Here is a tiny trained network, its code and every weight. The questions are about switching its units off for an input and a class, where a switched-off unit gives its printed mean instead of its output.

import numpy as np


def w(rows, s, z=0):
    codes = np.array(rows[::2]) - 128.0
    scale = np.full(codes.shape[1], s)
    scale[-1] = z or s
    return codes * scale


def norm(h):
    return h / np.sqrt((h * h).mean(-1, keepdims=True) + 1e-5)


def f(y):
    return np.maximum(y, 0)


def log_softmax(a):
    a = a - a.max(-1, keepdims=True)
    return a - np.log(np.exp(a).sum(-1, keepdims=True))


def net(x, mask):
    res = np.array(x, float).reshape(1, 2) / 4 @ E
    u = 0
    for l in range(2):
        y = f(norm(res) @ A[l][:, :-1].T + A[l][:, -1])
        res = res + np.where(mask[u : u + 3], y, B[l][:, -1]) @ B[l][:, :-1]
        u += 3
    return log_softmax(norm(res)[-1] @ U[:, :-1].T + U[:, -1])


A, B = {}, {}
E = w([
[213,144,154,72,52,115,141,249,161,30],'x0',
[137,138,107,29,157,134,107,148,155,114],'x1',
],0.013)
A[0] = w([
[190,191,73,58,186,188,50,146,144,71,134],'L0N0',
[168,60,152,253,45,73,229,139,114,120,29],'L0N1',
[101,144,163,132,183,99,109,105,133,188,2],'L0N2',
],0.0081,0.0041)
B[0] = w([
[103,150,131,117,101,21,95,167,17,169,254],'L0N0',
[70,123,84,70,114,52,146,201,7,139,250],'L0N1',
[161,165,148,161,99,158,105,187,112,69,180],'L0N2',
],0.014,0.0077)
A[1] = w([
[229,70,118,103,2,81,238,247,246,66,96],'L1N0',
[204,114,187,75,70,74,174,250,175,11,26],'L1N1',
[170,91,184,205,93,248,127,162,158,112,2],'L1N2',
],0.0082,0.0036)
B[1] = w([
[89,144,21,193,218,200,131,72,182,128,218],'L1N0',
[105,80,133,205,199,152,169,60,131,103,254],'L1N1',
[157,147,181,92,59,177,149,125,146,9,133],'L1N2',
],0.012,0.0086)
U = w([
[122,116,56,60,173,85,163,158,101,217,254],'0',
[118,119,87,203,254,226,141,24,215,117,11],'1',
[152,193,175,128,72,112,124,189,44,38,46],'2',
],0.013,0.0038)

Each question gives the input, the list of numbers given to net, and the class t.
The units are the neurons (one row each of A and B). Each row of codes is followed by its name. A weight is (code - 128) times the scale printed after its matrix; where a second scale follows, it is the last column's (A, B and U).
mask holds one flag per neuron, layer by layer. A switched-off neuron (its flag False) gives its mean, the last column of its row in B, instead of its output. The means were averaged over made-up inputs and are rounded, as every weight is.
A unit's drop is (log p(t) with every unit on - log p(t) with that unit switched off) / (log p(t) with every unit on - log p(t) with every unit switched off).
The circuit of an input: a set's keep is (log p(t) with only the set's units on - log p(t) with every unit switched off) / (log p(t) with every unit on - log p(t) with every unit switched off). Starting from all 6 units, units are removed one at a time, each time the one whose removal leaves the highest keep (on an exact tie, the one counted first), for as long as the keep stays at least 0.8.
circuit, biggest first: the units of the circuit, biggest drop first
k most important neurons: the k neurons with the biggest drops, biggest first
top k neurons in layer l: the k neurons of layer l with the biggest drops, biggest first
drop when u is switched off: that unit's drop, to one decimal
input [-2,-1], class 2: circuit, biggest first	[L0N2; L1N0]
input [-5,3], class 1: 2 most important neurons	[L0N1; L0N0]
input [-6,0], class 1: circuit, biggest first	[L0N1]
input [7,-7], class 0: circuit, biggest first	[L0N1; L1N0]
input [0,0], class 2: 4 most important neurons	[L1N0; L1N1; L0N2; L0N1]
input [-3,-1], class 2: 2 most important neurons	[L0N2; L1N0]
input [5,6], class 0: circuit, biggest first	[L0N0; L1N0; L0N2; L1N1]
input [-2,-3], class 2: circuit, biggest first	[L1N0; L0N2]
input [5,5], class 0: 2 most important neurons	[L0N0; L1N0]
input [5,-1], class 1: 2 most important neurons	[L1N0; L1N1]
input [6,-8], class 0: 2 most important neurons	[L0N1; L1N0]
input [5,-3], class 1: 3 most important neurons	[L0N0; L1N0; L1N1]
input [2,-4], class 0: 3 most important neurons	[L0N1; L0N2; L0N0]
input [4,-6], class 0: top neuron in layer 0	[L0N1]
input [2,-8], class 0: 2 most important neurons	[L0N1; L0N2]
input [4,2], class 1: 3 most important neurons	[L0N1; L1N1; L1N0]
input [8,-2], class 1: drop when L1N0 is switched off	0.1
input [4,-8], class 0: drop when L0N1 is switched off	2.3
input [6,3], class 1: drop when L1N1 is switched off	0.2
input [0,1], class 2: drop when L1N1 is switched off	0.1
